Each row has a hidden stage along a path, written after it and counted from one end. A new block has a new path.
-190; -112; -135; -77; -446; -367; 293; 26; 347; -89; -200; 43; -194; -357; 202; -25; 228; 210; -4; 29; 165; -163; -171; -93; 314; -197; 2; 154; 161; -39; -294; 3; 253; -40; 141; 16; 108; 204; 142; 60; 104; 5; -34; 4; 513; 69; -95; -70; -148; 155; 135; -135; 197; -128 -> 24
212; 429; 176; 141; -158; 138; 52; -174; -575; -129; 206; -66; 98; 254; -263; -69; 314; -157; 221; -64; 34; 22; -33; 327; -138; 317; -437; -274; -166; -70; -86; -453; -247; 382; -29; 128; 179; 160; 26; 345; 461; 58; -41; -278; -248; -38; 39; 73; -68; -349; 274; 447; 133; -256 -> 38
-283; 100; 127; -73; 63; 13; -291; 251; -400; 30; 332; 103; -130; 625; 83; 21; -35; -281; 6; 30; 274; 270; 117; 70; -150; -414; -1; 44; 53; 73; 323; -301; -97; 251; -302; -144; 249; 255; 226; -824; -311; 277; 7; 193; 51; 56; -230; 14; -20; 32; -79; -344; -92; 175 -> 13
-77; 36; -50; -210; -73; 187; 73; -50; -3; -216; 10; -387; -77; -67; 69; 243; -52; -139; 155; 209; 23; -54; -76; -75; 5; -183; 21; -215; 57; -55; 178; 330; 99; 125; 224; 26; 311; -79; 61; 53; 103; -153; -276; 52; -50; -367; 181; -179; -171; 270; 96; 203; 197; 220 -> 9
36; 241; -138; 274; 126; -42; 115; -300; -173; -371; 125; 203; -5; 67; -156; 30; 478; -139; 279; -8; -47; -69; -159; 186; 27; 310; -311; -76; -88; -308; -173; -327; -59; 99; -98; 160; -37; 495; -12; 527; 643; 54; -34; -183; -120; 249; 86; 109; -107; -104; 192; 366; -12; -439 -> 27
-405; -220; -175; 13; -49; -48; 104; 95; -65; -210; -371; 149; 184; 72; 241; 363; -185; -478; -133; -332; -327; -273; 164; -246; -227; 187; 115; -244; -7; 76; 216; 52; -23; 168; 154; -103; 71; 166; -49; -215; -27; -288; 279; 72; 245; -55; 37; -71; -210; -77; -59; -147; 232; 460 -> 11
40; 265; 267; 109; -260; 168; 70; 12; -387; -126; 140; -161; 18; 219; 141; 69; -39; -56; 15; 42; 102; 89; -27; 17; -134; 110; -97; -309; -173; -123; 83; -184; -293; 305; -111; -25; 215; 167; 39; -64; 127; -103; 46; -78; -27; -198; 141; -34; -254; -69; 199; 201; 28; -19 -> 31
-179; 91; -96; 54; -357; -279; 121; 211; 183; -457; -201; 121; -203; -426; 47; -60; 325; 114; 48; 135; 334; -6; -253; -29; 294; -69; -198; 158; -16; -137; -16; -138; 298; 181; 32; 68; 40; 329; 119; 385; 109; 136; -122; 51; 263; 127; 295; -72; 279; 201; 224; 112; 158; -417 -> 22
-280; -206; -251; 42; -121; -201; -183; 210; -37; -476; -499; 74; 141; -125; 266; 207; 24; -384; 172; -246; -254; -390; 196; -308; -241; 155; 30; 112; -260; 97; -106; 57; 104; 29; 241; -203; 97; 62; -27; -56; -185; -406; 268; 155; 259; 25; 54; -166; -103; -129; -35; 157; 206; 393 -> 13
-237; 92; -188; 154; 102; 113; -154; -27; -139; -258; -63; 43; 400; 295; 17; 156; -5; -206; 295; -223; -40; 228; 22; -163; -129; 90; 343; -123; -97; -264; -361; 25; 51; -108; -40; 1; -116; 376; -217; -76; 263; -288; 113; 198; 135; 301; -82; 82; -192; -117; 136; 171; -196; 0 -> 27
-252; -79; -192; -374; -10; -64; -132; 114; -141; 291; -46; -80; 132; 434; -54; 304; -130; -354; -114; -487; -306; 250; 166; -74; -133; -210; 367; -305; 407; 59; 158; 11; 0; 33; 162; -20; 74; -39; -183; -642; 156; -62; -45; 204; 184; 51; -350; 41; -180; -135; -228; -469; -177; 283 -> 9
-87; 183; -188; 133; 223; -82; -12; -71; 1; -57; 376; 181; -242; 310; -29; 147; 218; 73; 133; 368; 299; 129; -166; 106; 209; -114; 177; -29; 36; -141; 103; -125; 89; -122; -323; -91; 172; 606; 211; -171; 358; 185; -195; 36; -147; 300; -28; -78; 76; 277; 55; 55; -334; -265 -> 21
-242; -76; 100; -120; 200; -401; -186; 255; -278; 50; 183; 281; -184; 406; 125; 203; -6; -216; 38; 8; 241; -40; 319; 15; -116; -293; 225; 281; -270; 128; 408; -365; -254; 48; -221; -194; 231; 193; 234; -716; -303; 54; 149; 38; -71; 30; -159; 26; -51; 53; -162; -120; -93; 121 -> 36
74; 177; -122; -184; -163; 21; -95; 46; -228; -221; -226; -352; 195; -3; 139; 431; -252; -423; 106; -244; -449; -161; 64; -155; -267; 437; 277; -653; -147; 332; 43; 142; -191; 167; 280; -170; 177; -262; -319; -11; 299; -380; -86; 173; 26; -285; 167; -204; -174; 5; -185; 246; -16; 345 -> 5
-165; -92; -200; -217; 8; -96; 186; -318; -34; -138; -161; -201; 167; -194; 108; 355; -196; -471; 265; 49; -219; -655; 85; -46; -93; 198; 262; -295; -229; 733; -187; 315; 171; -25; 360; -181; 348; -117; -66; -60; 64; -255; -138; 75; 211; -363; -177; -264; -171; 120; -281; 270; 366; 689 -> 30
-337; 8; -333; 4; -359; 404; 356; -56; -8; -556; -429; -104; 226; -403; -253; 199; 237; -230; -99; 174; -163; -240; -192; -120; 161; 686; -22; -394; -3; 63; -25; 406; 362; 41; 157; 111; 216; 193; -214; 320; 203; -165; -127; 111; 75; -34; 375; -397; 335; -29; 376; 327; 260; 219 -> 11
-242; -127; -280; -68; 269; -67; 71; -258; -46; -639; -251; -15; 234; -282; 62; 227; -30; -697; 492; 132; -238; -744; 115; -54; -109; 389; 49; -174; -447; 588; -72; 202; 159; -4; 124; -157; 254; -108; -108; 87; -62; -264; -39; 135; 126; -364; 95; -292; -117; 255; -90; 504; 464; 654 -> 1
181; 248; -75; 88; -219; -287; -9; 152; -96; -200; -340; -84; 163; -91; 156; 168; -107; -136; 373; -111; -167; -380; 28; 28; 0; 462; 52; -468; -314; 356; -195; -204; -179; 55; 228; -205; 123; -77; 35; 398; 414; -339; 86; -59; 32; -22; 124; -147; -117; -16; 61; 479; 178; 146 -> 5
-274; -125; -263; 109; 12; -382; 282; -121; 234; -182; -173; 267; 55; -374; -85; 69; 173; -257; 346; 62; 190; -456; -118; -18; 452; 25; 156; 63; -141; 245; -183; -1; 337; -215; -107; 2; 129; 304; 1; 75; 204; -107; -5; -102; 331; 21; -185; -32; 36; 236; 54; 158; 242; -5 -> 7
-149; 68; -107; -619; -141; -105; 16; -23; -149; 149; -209; -294; 178; -7; -259; 357; -12; -237; 261; -117; -211; -221; 128; 93; 142; 270; 586; -354; 25; 789; -177; 195; 10; -369; 459; -47; 219; -393; -207; -200; 170; -148; -330; 246; 130; -25; -314; -146; 51; -20; -324; 70; 61; 567 -> 6
-25; 180; -201; 24; -505; -469; -5; 344; 172; -645; -562; 14; 202; -509; 212; 44; 135; -38; 415; -179; 14; -243; -75; -134; 15; 445; -28; -25; -340; 214; -624; -163; 7; 147; 344; -79; -81; -185; -61; 600; 160; -238; 104; 165; 405; 205; 286; -56; 9; 86; 266; 436; 433; -148 -> 1
-312; -47; -229; 213; -210; 73; 142; -14; 182; -658; -306; 215; 162; -284; 156; -133; 117; 46; 60; 166; 14; -319; -121; -169; 153; 283; 32; -75; -321; -73; -166; 99; 148; 93; -310; 28; 111; 133; -92; -71; -137; -180; 240; 140; 353; -179; 158; -95; -142; 118; 548; 267; 203; 48 -> 4
-12; 323; -64; 148; 35; -62; -452; 82; -259; -365; -179; -64; 541; 122; -182; -206; 73; -238; 787; -397; 161; 226; -11; 63; -62; -167; -1; 3; -235; -90; -605; -253; 263; 68; 168; 83; -204; 153; -179; 461; 308; -236; -4; 126; 164; 234; -146; 258; 31; -265; 166; 512; 31; -206 -> 27
-330; -9; -230; -151; -273; -283; -244; 275; 69; -123; -445; -78; 446; -4; 178; 207; -181; -164; 433; -372; 38; 4; 99; -270; -64; -34; 594; 41; -96; 385; -758; 137; 268; -272; 462; -196; -95; 23; -121; -87; -32; -372; 73; 402; 562; 421; -308; 6; -37; -91; -151; 31; 95; 368 -> 21
193; 177; -343; -85; 220; 14; 35; -337; -152; -27; 280; -50; -133; 287; -235; 289; 321; -108; 12; 1; -305; -13; -8; 197; -178; 157; -123; -264; 131; -242; 153; -78; -82; 215; 75; 86; 227; 147; -18; 131; 695; 43; -220; -173; -437; -17; 29; -46; -122; -103; 98; 256; -165; -261 -> 37
-120; 149; 372; -103; 334; 4; -422; -87; -676; -266; 211; -59; 35; 431; 0; 163; 166; -575; 501; -343; 10; 120; 210; 80; -376; -271; -122; 205; -211; -51; 152; -387; -295; 82; 140; 57; -61; 143; -45; 55; -1; -103; -54; 31; -66; -1; -114; 344; -298; -194; -414; 146; -14; 108 -> 20
190; 301; -217; -439; -131; -151; -491; 278; -270; 146; -66; -233; -125; 422; -82; 112; -45; -38; 27; -140; -289; -5; 139; 250; -208; -43; 22; -437; 170; 554; 219; -209; 31; 261; 357; -246; 317; -310; 141; -252; 190; 150; -270; 238; -180; -17; -161; -218; 246; -199; -217; -15; -168; 279 -> 14
-373; -226; -213; 36; -296; -284; 351; -13; 212; -347; -351; 120; 83; -532; 75; 106; 144; -253; 81; -14; 113; -368; -73; -211; 226; 91; 67; 136; -133; 105; -231; 143; 344; -19; 83; 4; 130; 251; -79; 55; -36; -171; 66; 12; 474; -51; 32; -171; 32; 132; 110; 86; 348; 71 -> 30
34; -157; -24; -23; -220; -352; 66; 153; 45; 339; -78; 39; -160; 293; 362; 59; -128; 66; -271; -375; -195; 22; 168; -96; -111; -399; -67; -156; 269; -374; 275; -289; -174; 277; 10; -110; 155; 127; 192; -420; 174; -179; 291; -196; 181; -172; -156; 0; -531; -134; 102; -335; -71; -10 -> 32
-21; 68; 107; -213; -688; -618; 6; 571; -62; -32; -360; 21; -91; -171; 152; -132; 263; 109; 30; -313; 127; 17; 152; 35; 7; 17; -186; 221; -46; 58; -364; -492; -205; 194; 318; -59; 41; -146; 142; -50; -115; 115; 147; 77; 368; 256; -32; -114; -1; -197; 114; -120; 262; -172 -> 45
185; 216; -214; -163; 58; -31; -58; -57; -66; -37; 359; -283; -266; 200; 66; 359; -38; -10; 27; 361; 51; 21; -33; 40; -153; -101; 132; -245; -58; 29; 222; 144; -53; 253; 30; -165; 458; 10; 137; -215; 286; 30; -330; 27; -363; -234; 150; -270; -31; 282; 25; 259; -140; -60 -> 36
-233; -137; 149; -157; -419; -519; -161; 523; -187; 81; -324; 98; 134; 121; 263; 48; -15; -116; 26; -544; 56; 110; 351; -223; -161; -161; 262; 282; -152; -38; -238; -364; -263; -3; 134; -144; -27; -37; -44; -561; -327; -238; 382; 143; 442; 202; -232; 46; -252; -277; -55; -252; 13; 97 -> 43
-302; 113; 157; -288; -310; -110; 187; 152; -192; -229; -94; 109; -58; -170; -477; -105; 724; 109; 279; 152; 370; 106; -48; 205; 517; 261; 60; 326; -52; 24; -230; -243; -63; -434; -32; 282; 34; 90; -29; 85; 20; 179; -185; 67; 124; 402; -64; 42; 237; -59; 247; 123; 90; -217 -> 5
-304; -255; 473; 4; 205; -298; 83; 52; -198; -35; 105; 101; -87; -16; 260; -1; -128; -434; 237; -152; 403; -134; 228; -67; 25; -757; -67; 362; -255; -235; 473; -275; -132; 168; -141; 52; 100; 217; 153; -322; -394; -121; 167; -192; 210; -499; -58; 174; -440; 222; -140; -70; 291; 117 -> 45
192; 275; 41; -513; 75; 145; -216; -147; -412; -106; 109; -434; -44; 143; -491; 80; 434; -200; 368; -129; -239; 191; 33; 290; 19; 27; -96; -223; 158; -47; 150; -88; -110; -56; 297; 252; 135; -321; -232; 246; 464; 7; -491; 27; -324; -168; 2; 22; -32; -146; -76; 310; -146; -75 -> 5
-29; 85; -283; -222; -181; 182; 278; -193; -40; -78; -220; -256; 215; -167; -180; 364; -48; -141; -131; -30; -344; -224; -21; -9; -18; 496; 285; -625; 4; 215; 42; 318; 111; 85; 318; 28; 241; -72; -268; 147; 446; -226; -204; 39; -95; -252; 172; -313; 62; -53; 95; 309; 40; 233 -> 43
170; 226; 92; -418; -163; -79; -9; 26; -75; -171; -136; -411; -57; -211; -137; 67; 112; 34; 390; 93; 12; -128; -26; 187; 183; 1; 9; -273; -55; 236; 83; -3; -23; -8; 383; 74; 205; -397; 24; 436; 278; -127; -379; 4; -96; -328; 185; -101; -45; 168; 66; 446; 198; 87 -> 2
116; 294; -49; 191; 161; -226; 135; -171; -68; -141; 263; 40; -40; -74; 19; 233; 20; -102; 410; 352; 302; -312; -109; 135; 155; 189; 238; -184; -464; 256; -144; -93; -91; -28; -134; -130; 238; 293; 76; 172; 397; -21; -176; -101; -178; -48; 53; -128; -5; 327; -18; 530; 2; -164 -> 45
124; 162; -292; 8; -433; -610; -53; 184; 212; 80; -443; 177; 145; -82; 139; -103; 13; 298; 184; -360; -126; -313; 12; 107; 107; 109; 73; -191; -61; 350; -551; -366; 100; 99; 312; -135; 2; -63; 132; 253; 401; -130; 201; -30; 368; 234; -296; 63; -68; -265; 172; 143; 144; -111 -> 30
77; -22; -138; -157; 112; -177; -141; 306; 148; 98; 138; -217; -320; 321; 150; 5; -46; 88; 13; 103; 162; 407; 40; 41; -2; -807; -250; -43; 422; -657; 543; -99; 152; 330; 74; -47; 227; 208; 410; -140; 220; 106; -191; -34; -247; -135; 220; -217; -116; 288; 233; -103; -111; -202 -> 29
3; 266; 11; 102; -96; -37; 125; -168; -116; -68; 117; 90; 35; -38; -291; -143; 310; 244; 375; 375; 401; -203; -147; 250; 460; 152; 168; -37; -310; 217; -265; -147; 135; -271; -232; 35; 240; 293; 99; 116; 273; -3; -136; -116; -34; 72; -173; -40; 146; 0; 299; 494; -56; -159 -> 31
126; 191; -196; 132; 22; -295; -439; 159; -171; -257; -239; -51; 166; 46; 0; 114; 135; -190; 610; -230; -34; -121; 65; -60; -63; 56; 115; 25; -278; 66; -343; -180; 138; -165; 248; -199; 3; 179; -22; 375; 359; -400; 3; 35; -19; 284; -51; -18; 61; -174; -103; 504; -150; -51 -> 17
151; 352; -180; 156; -211; -264; -93; 141; -62; -182; -118; 234; 97; 153; -159; -326; 363; 172; 297; -148; 5; 33; -99; 297; 187; 242; -281; -211; -7; -81; -339; -581; -52; 161; -155; 56; -33; 117; 86; 261; 489; 136; 102; -56; 78; 313; -90; 87; -2; -200; 468; 233; 10; -423 -> 3
-212; 139; 424; -226; 385; -63; -344; 101; -496; -48; 406; 27; -143; 534; 10; -24; -51; -272; 361; 136; 448; 161; 208; 242; -80; -641; 20; 202; -222; 160; 492; -384; -188; 132; -186; -28; 188; 126; 275; -477; -346; 233; -144; 111; -131; -199; -160; 171; -82; 151; -221; 2; -7; 190 -> 28
-155; -145; 82; -160; -316; -354; 100; 179; -17; 75; -149; -57; -82; 17; 271; 253; 66; -200; -22; -490; -132; 115; 91; -237; -59; -215; 80; 63; 212; -300; -42; -150; -262; 39; 194; 40; -22; 8; -75; -215; 119; -235; 151; -42; 389; 34; -125; 164; -521; -37; -110; -346; 77; -55 -> 7
-242; 233; 175; -235; -327; -120; -126; 364; -268; -244; -112; 186; 18; 140; -339; -391; 552; 231; 304; 79; 389; 183; 42; 321; 326; 70; -132; 280; -99; 102; -247; -495; -97; -127; -114; 182; 31; -37; 156; -116; -203; 324; -15; 184; 152; 384; -159; 95; 222; -192; 409; 68; 136; -142 -> 5
3; 89; -91; -340; -427; -508; -227; 259; 15; -18; -510; -244; 243; -199; 68; 110; 56; 64; 570; -308; -31; -211; 147; -70; 79; 92; 444; 79; -196; 548; -808; -30; 96; -420; 666; -180; 0; -270; -53; 226; 126; -389; -59; 234; 406; 317; -310; -66; -40; -194; -206; 289; 99; 281 -> 26
151; 231; -279; -99; -380; -443; -28; 73; 155; 1; -442; 97; 169; -193; -64; -55; 52; 333; 186; -257; -119; -371; -20; 195; 147; 193; 87; -269; -136; 437; -387; -247; 161; 137; 396; -20; 58; -193; 73; 473; 449; -138; 47; -68; 175; 60; -172; 84; 96; -273; 227; 364; 200; -118 -> 33
-48; 333; 42; 238; 190; 129; 120; -204; -324; -354; 326; 185; -15; 114; -441; -75; 571; -150; 443; 313; 334; 77; -206; 290; 350; 285; -173; -19; -191; -238; -20; -313; -68; -129; -439; 219; 91; 500; -12; 273; 462; 164; -184; -161; -255; 222; 72; 72; 116; 72; 322; 446; -83; -452 -> 6
46; 308; -93; 249; -228; 206; 67; -62; -44; -301; 209; 84; -267; 78; -155; -155; 576; 457; 40; 433; 296; 145; -318; 142; 298; 115; -237; 28; 15; -482; -74; -142; 72; 2; -315; 126; 191; 486; 202; 234; 370; 138; -127; -103; -161; 239; 162; -47; 78; -3; 565; 299; -198; -540 -> 15
-193; -92; -48; -141; -185; -377; -19; 361; -43; -118; -273; 145; -142; -33; 7; 180; 290; -48; 42; -127; 6; -39; 139; -99; 161; 105; 155; 164; -48; -101; 132; -211; -148; -225; 49; -47; 60; 124; 40; -150; 30; -142; 100; 42; 81; 261; 41; -78; 20; -33; 10; -43; -84; -47 -> 8
-60; 281; 31; 444; 83; -269; 78; 15; -200; -228; 210; 388; -30; 308; 185; 161; 161; -171; 364; 51; 246; -111; -74; 106; -33; 235; -136; -8; -286; -63; -231; -501; -365; 126; -245; -77; 9; 531; 277; 179; 376; 53; 217; -172; -7; 424; -38; 211; -247; 73; 128; 196; 159; -282 -> 9
67; 336; -43; -390; -111; 167; -131; -114; -344; 90; -34; -412; 330; 133; -414; 95; -33; -308; 366; -232; -171; 74; -32; 220; 85; 132; 249; -607; 106; 487; -145; 45; 116; -8; 281; 82; 164; -300; -317; 34; 427; -86; -390; 138; 16; -189; -241; -21; 78; -145; -110; 228; -22; 239 -> 6
-206; 311; -10; 215; 239; -25; -437; 133; -283; -73; 146; 231; 378; 478; -168; -106; -87; -135; 624; -66; 461; 193; 4; 112; 136; -281; 381; 5; -305; 176; -269; -275; 157; -112; -308; -61; -15; 345; 34; -244; 55; -64; 56; 149; 77; 291; -393; 300; 110; -57; 117; 243; -154; -46 -> 11
293; 328; 257; -35; -191; -180; -262; 134; -512; -124; -51; -286; 28; 157; 58; 95; 110; -181; 414; -219; -80; -19; 135; 83; -205; 174; -112; -170; -295; 65; -120; -381; -358; 71; 246; -122; 108; -47; -20; 279; 301; -274; -29; -77; -124; -21; 64; -33; -185; -251; -135; 442; -73; -18 -> 29
-107; 129; 293; -226; 425; 114; -246; -350; -634; -89; 481; -140; 27; 455; -224; 135; 225; -656; 379; -367; -20; 307; 120; 170; -301; -458; -147; 112; 48; -222; 222; -281; -204; 204; 5; 259; -6; 116; -223; -147; 168; 82; -237; -36; -88; -206; -246; 403; -368; -140; -366; -19; -72; -84 -> 29
-9; 28; 9; -62; -475; -437; -38; 145; 13; -399; -283; -98; 31; -408; 314; 119; 182; -63; 205; -366; -40; -144; 44; -246; -207; 35; 11; 274; -319; -97; -553; -101; -174; 198; 340; 16; -34; -180; -192; 192; -18; -270; 134; 77; 422; -40; 48; 103; -343; -88; 8; 189; 244; -236 -> 44
-114; 118; 363; -77; -338; -116; -66; -7; -325; -97; 124; -52; -148; 75; 122; 29; 296; -132; 109; -422; 139; 234; -61; -36; -118; -376; -232; 265; 105; -285; -108; -342; -218; 251; 133; 209; -58; 90; -36; 64; 42; -8; 7; -91; 357; 3; -169; 455; -408; -195; -111; -206; 138; -304 -> 15
217; 188; 158; -576; -26; 25; -276; -92; -391; 45; 272; -664; -223; 116; 32; 434; -120; -292; 94; -59; -183; 100; 102; -25; -298; -287; 252; -278; -29; 231; 372; 188; -196; 191; 348; -75; 380; -422; -218; -276; 109; -158; -494; 134; -203; -599; 36; -110; -196; 108; -482; 137; -216; 193 -> 31
-112; -160; -386; -9; -409; -590; 12; 157; 233; -332; -579; 79; 169; -411; 329; 142; 1; -146; 216; -289; -204; -584; 138; -244; -157; 199; 64; 134; -313; 364; -599; 11; 164; 115; 425; -222; 127; -144; 7; 109; -32; -365; 275; 73; 479; 33; -108; -146; -147; -122; 51; 234; 429; 218 -> 34
21; 127; 113; -71; 7; 121; -58; 159; -61; -296; 52; -356; -157; 37; 160; 68; -80; 20; 222; 356; 274; 130; -41; -7; 2; -366; -155; -119; -54; -311; 370; 89; 70; 218; 119; -40; 264; 139; 279; 205; 54; -91; -239; 25; -229; -305; 431; -252; -55; 328; 223; 357; 87; 34 -> 27
-261; -91; -320; -84; 7; 190; 187; -178; -74; -452; -285; -89; 285; -132; 164; 457; -241; -537; -199; -160; -516; -383; 108; -208; -428; 489; 144; -516; -188; 196; 149; 336; 7; 407; 252; -57; 179; -49; -303; -67; 77; -246; 58; 182; 55; -397; 284; -284; -144; 11; -12; 187; 260; 472 -> 44
-244; 11; 40; 22; -137; -329; -211; 432; -239; 146; -92; 137; 198; 459; 208; 113; -185; -349; 163; -439; 71; 223; 213; -132; -121; -175; 247; -56; 20; 36; -120; -359; -200; 38; -82; -200; 0; 184; 31; -624; -69; -126; 292; 147; 332; 297; -313; 81; -226; -114; -87; -324; -50; 165 -> 8
